Below are the code and all the weights of a small trained network. Each question names an input and a target symbol and asks about switching units off, where a switched-off unit gives its printed mean instead of its output.

import numpy as np


def w(rows, s, z=0):
    codes = np.array(rows[::2]) - 128.0
    scale = np.full(codes.shape[1], s)
    scale[-1] = z or s
    return codes * scale


def norm(h):
    return h / np.sqrt((h * h).mean(-1, keepdims=True) + 1e-5)


def f(y):
    return np.maximum(y, 0)


def softmax(a):
    e = np.exp(a - a.max(-1, keepdims=True))
    return e / e.sum(-1, keepdims=True)


def log_softmax(a):
    a = a - a.max(-1, keepdims=True)
    return a - np.log(np.exp(a).sum(-1, keepdims=True))


def net(x, mask):
    ids = ['ΘΠΣαβδεζλμξφψ'.index(c) for c in x.split()]
    T = len(ids)
    res = E[ids] + P[:T]
    r = norm(res)
    for j in range(2):
        rows = slice(3 * j, 3 * j + 3)
        q, k, v = (r @ M[0][rows].T for M in (Q, K, V))
        z = softmax(np.where(np.tri(T) > 0, q @ k.T / 3**0.5, -1e9)) @ v
        o = O[0][rows]
        res = res + np.where(mask[j], z, o[:, -1]) @ o[:, :-1]
    y = f(norm(res) @ A[0][:, :-1].T + A[0][:, -1])
    res = res + np.where(mask[2:6], y, B[0][:, -1]) @ B[0][:, :-1]
    return log_softmax(norm(res)[-1] @ U[:, :-1].T + U[:, -1])


Q, K, V, O, A, B = {}, {}, {}, {}, {}, {}
E = w([
[162,124,103,141,106,208],'Θ',
[211,166,144,186,111,160],'Π',
[143,141,103,110,108,177],'Σ',
[11,28,178,46,89,177],'α',
[115,163,115,206,195,142],'β',
[166,96,135,62,1,81],'δ',
[104,204,146,96,97,147],'ε',
[191,107,191,109,148,142],'ζ',
[183,149,171,195,100,202],'λ',
[129,195,121,91,101,126],'μ',
[158,146,104,105,111,165],'ξ',
[143,136,98,137,112,173],'φ',
[165,162,135,89,198,141],'ψ',
],0.021)
P = w([
[229,235,157,254,41,171],'0',
[158,194,133,205,56,160],'1',
[153,170,130,194,82,141],'2',
[149,157,130,170,100,143],'3',
[161,133,123,138,130,146],'4',
[158,120,114,107,144,152],'5',
[102,167,144,28,142,110],'6',
[101,131,113,20,148,142],'7',
[102,119,54,37,138,172],'8',
],0.006)
Q[0] = w([
[164,140,141,132,99,187],'head 0',
[128,135,101,130,88,112],'head 0',
[169,198,185,64,67,198],'head 0',
[195,134,134,58,94,154],'head 1',
[66,5,168,149,97,30],'head 1',
[156,157,120,93,177,158],'head 1',
],0.014)
K[0] = w([
[113,124,117,86,130,143],'head 0',
[126,120,103,118,114,97],'head 0',
[178,85,167,35,143,99],'head 0',
[139,99,145,109,135,124],'head 1',
[218,211,90,166,9,143],'head 1',
[43,63,114,119,112,175],'head 1',
],0.014)
V[0] = w([
[151,92,190,66,206,109],'head 0',
[140,231,176,170,164,244],'head 0',
[49,179,138,164,102,159],'head 0',
[80,130,72,132,224,105],'head 1',
[107,57,229,5,52,147],'head 1',
[2,41,166,173,79,122],'head 1',
],0.0081)
O[0] = w([
[93,136,88,191,127,123,208],'head 0',
[76,88,184,119,217,124,248],'head 0',
[128,160,157,120,146,152,57],'head 0',
[100,195,122,80,162,163,34],'head 1',
[115,49,199,161,137,99,170],'head 1',
[169,137,201,180,127,247,1],'head 1',
],0.013,0.0084)
A[0] = w([
[128,94,133,90,6,85,175],'neuron 0',
[120,99,149,165,143,88,3],'neuron 1',
[156,41,76,160,145,146,71],'neuron 2',
[144,162,81,125,195,142,175],'neuron 3',
],0.013,0.0027)
B[0] = w([
[185,136,125,176,51,219,249],'neuron 0',
[133,198,81,207,113,79,253],'neuron 1',
[35,159,144,149,50,87,253],'neuron 2',
[133,83,146,166,146,248,182],'neuron 3',
],0.012,0.0073)
U = w([
[68,237,99,148,158,242,254],'Θ',
[201,157,127,120,11,203,133],'Π',
[57,122,59,87,241,91,56],'Σ',
[144,96,179,131,122,179,79],'α',
[147,44,147,58,168,113,92],'β',
[163,134,166,121,135,141,57],'δ',
[134,93,116,102,155,188,154],'ε',
[40,92,200,102,109,201,84],'ζ',
[180,56,108,86,135,132,64],'λ',
[225,114,130,158,185,148,172],'μ',
[67,154,119,198,95,39,132],'ξ',
[151,221,192,37,89,88,185],'φ',
[71,206,208,93,149,115,48],'ψ',
],0.011,0.0038)

Each question gives the input, a string of symbols that net reads in full, and the target symbol t.
The units are the heads (3 rows each of Q, K, V and O) and the neurons (one row each of A and B). Each row of codes is followed by its name. A weight is (code - 128) times the scale printed after its matrix; where a second scale follows, it is the last column's (O, A, B and U).
mask holds one flag per unit, heads first, then neurons. A switched-off unit (its flag False) gives its mean, the last column of its rows in O or B, instead of its output. The means were averaged over made-up inputs and are rounded, as every weight is.
A unit's drop is (log p(t) with every unit on - log p(t) with that unit switched off) / (log p(t) with every unit on - log p(t) with every unit switched off).
The circuit of an input: a set's keep is (log p(t) with only the set's units on - log p(t) with every unit switched off) / (log p(t) with every unit on - log p(t) with every unit switched off). Starting from all 6 units, units are removed one at a time, each time the one whose removal leaves the highest keep (on an exact tie, the one counted first), for as long as the keep stays at least 0.8.
circuit, biggest first: the units of the circuit, biggest drop first
unit that matters most: the unit with the biggest drop
top k neurons: the k neurons with the biggest drops, biggest first
which heads matter: for each layer, one digit per head in row order, 1 if its drop is at least 0.15 and else 0, layers parted by /
drop when u is switched off: that unit's drop, to one decimal
input ζ Θ δ ξ λ, target Π: which heads matter : 10
input ζ β Σ, target Θ: which heads matter : 01
input ζ Σ ζ Θ μ ζ α Θ, target ζ: circuit, biggest first : (head 1)
input ζ ζ ψ λ μ Π ξ, target Σ: circuit, biggest first : (head 1; neuron 2)
input ζ μ μ β ζ δ Π Π, target Π: circuit, biggest first : (head 0; neuron 0)
input φ ζ ζ ζ Π β μ ξ, target Θ: which heads matter : 01
input Σ μ Σ, target β: which heads matter : 10
input μ Σ μ, target φ: circuit, biggest first : (head 0; neuron 2)
input μ Θ μ Π, target μ: top 2 neurons : (neuron 2; neuron 0)
input Σ Π ξ, target λ: top 2 neurons : (neuron 2; neuron 1)
input Π Π Σ, target β: top 3 neurons : (neuron 1; neuron 2; neuron 0)
input ζ β ζ Π α μ μ φ, target ζ: top 2 neurons : (neuron 0; neuron 1)
input ζ δ ζ ζ δ μ μ, target Π: top 2 neurons : (neuron 0; neuron 2)
input μ ζ δ Σ, target Π: unit that matters most : head 0
input λ ζ ζ Π ζ ψ μ ψ Π, target Σ: drop when neuron 1 is switched off : 0.1
input ζ ζ ζ Π Π ζ β Π Π, target Θ: drop when head 1 is switched off : 1.1
input ζ β Θ λ, target Θ: drop when neuron 2 is switched off : 0.0
input ψ Θ ε, target Σ: drop when neuron 2 is switched off : 0.1
